Each row has a name. Each question is about the rows just above it.

Q_996: [4,5,20,3,0,5,2,15,-7,47,17,18]
Q_357: [1,-16,-17,2,8,-16,2,25,-6,12,30,-11]
Q_760: [13,13,-5,1,7,9,5,33,-4,52,28,28]
Q_963: [13,13,-5,27,7,9,5,33,-2,30,28,32]
What comes right after [20] in the named rows?  [3]
What comes right after [-6] in the named rows?  [12]
The entry that follows [17]:  [18]
Whose row is [13,13,-5,1,7,9,5,33,-4,52,28,28]?  Q_760
The entry that follows [15]:  [-7]

Q_760: [-4,-25,-10,-20,-4,17,18,23,7,23,34,23,7,-31,-25,7,44,-25,12,23]
Q_718: [-3,-23,-8,-19,-3,17,17,22,7,22,32,-33,6,-28,-23,1,42,-23,12,22]
Q_357: [-4,-27,-10,-21,-4,18,18,24,7,24,35,-38,-11,-32,-26,7,46,-27,13,24]
Q_882: [-4,-26,-10,-20,-4,17,18,23,1,23,34,-36,2,31,27,1,-28,27,-3,-11]
Q_765: [-4,-25,-10,-20,-4,17,18,23,7,23,34,-32,7,-31,-25,7,39,-25,12,23]
Q_947: [-4,-25,-10,-20,-4,17,18,23,1,23,34,-36,2,-31,-25,7,44,-25,12,23]
Whose row is [-4,-25,-10,-20,-4,17,18,23,1,23,34,-36,2,-31,-25,7,44,-25,12,23]?  Q_947
The entry that follows [-33]:  [6]
The entry that follows [-21]:  [-4]
Which row holds [-4,-27,-10,-21,-4,18,18,24,7,24,35,-38,-11,-32,-26,7,46,-27,13,24]?  Q_357

Q_305: [-8,-1,-20,2,20,-17,-10,-15,-43]
Q_619: [-6,-27,33,13,-2,1,17,5,-23]
Q_765: [0,-13,-22,0,-11,11,3,1,11]
Q_882: [6,16,-6,-7,6,15,-20,19,13]
Q_718: [2,8,-18,-27,-8,36,-9,-5,14]
Q_69: [3,-4,23,-7,13,9,-14,-8,22]
Q_947: [-6,-13,4,-1,-4,-11,14,-16,2]
Q_963: [4,-3,-11,-2,3,-18,-11,-25,-28]
Q_996: [-10,-19,-11,7,15,-26,-16,-17,-45]
Q_357: [1,6,10,7,23,-1,-10,12,-9]
Right after [-26] comes  [-16]
What comes right after [19] in the named rows?  [13]
[4,-3,-11,-2,3,-18,-11,-25,-28] is in which row?  Q_963
Which row holds [3,-4,23,-7,13,9,-14,-8,22]?  Q_69
Right after [17] comes  [5]
The entry that follows [-19]:  [-11]

Q_947: [1,-4,-2,-13,-40,36,13,-53,-20,3,11,-4,-22]
Q_574: [-14,1,27,2,-4,-22,-12,-26,8,-18,8,7,16]
Q_996: [14,10,-23,-19,-26,26,5,34,-4,-11,1,28,20]
The entry that follows [-20]:  [3]
Right after [-19] comes  [-26]

Q_357: [23,18,18,25,-1,-3,-9,5,-11,2,22,-5,-13,23,-3,-8,9,-9]
Q_996: [-12,10,-4,-11,11,-11,-14,-7,-7,6,-2,4,2,-13,-3,-3,-12,-11]
Q_619: [-6,-7,-8,-3,-2,-9,17,12,-17,3,9,5,-2,12,-14,-13,-2,13]
Q_765: [-7,13,-6,-12,-7,-9,0,-8,-11,-7,3,-5,16,11,11,22,-4,1]
Q_963: [10,3,0,8,-7,5,-39,-6,4,-3,11,-6,-15,-46,-13,-20,9,-23]
Q_760: [-7,13,-6,-12,-7,-9,0,-8,-11,-7,3,3,-8,4,-10,1,-15,-17]
Q_305: [-3,11,-10,-5,-10,-10,13,5,-11,9,7,9,-31,-7,-18,-2,-20,-1]
Q_574: [2,6,2,-1,-4,-6,-6,5,2,10,-1,4,3,-2,0,-13,-2,-11]
Q_69: [-9,-9,-9,-4,0,-5,-6,10,-5,-3,7,3,7,14,5,5,0,22]
Whose row is [2,6,2,-1,-4,-6,-6,5,2,10,-1,4,3,-2,0,-13,-2,-11]?  Q_574
What comes right after [17] in the named rows?  [12]

Q_765: [18,-52,-54,-53,14]
Q_305: [18,-52,-36,-53,-37]
Q_760: [-52,-52,8,-53,14]
The entry that follows [-54]:  [-53]
Which row holds [18,-52,-36,-53,-37]?  Q_305
What comes right after [-36] in the named rows?  [-53]
Whose row is [-52,-52,8,-53,14]?  Q_760

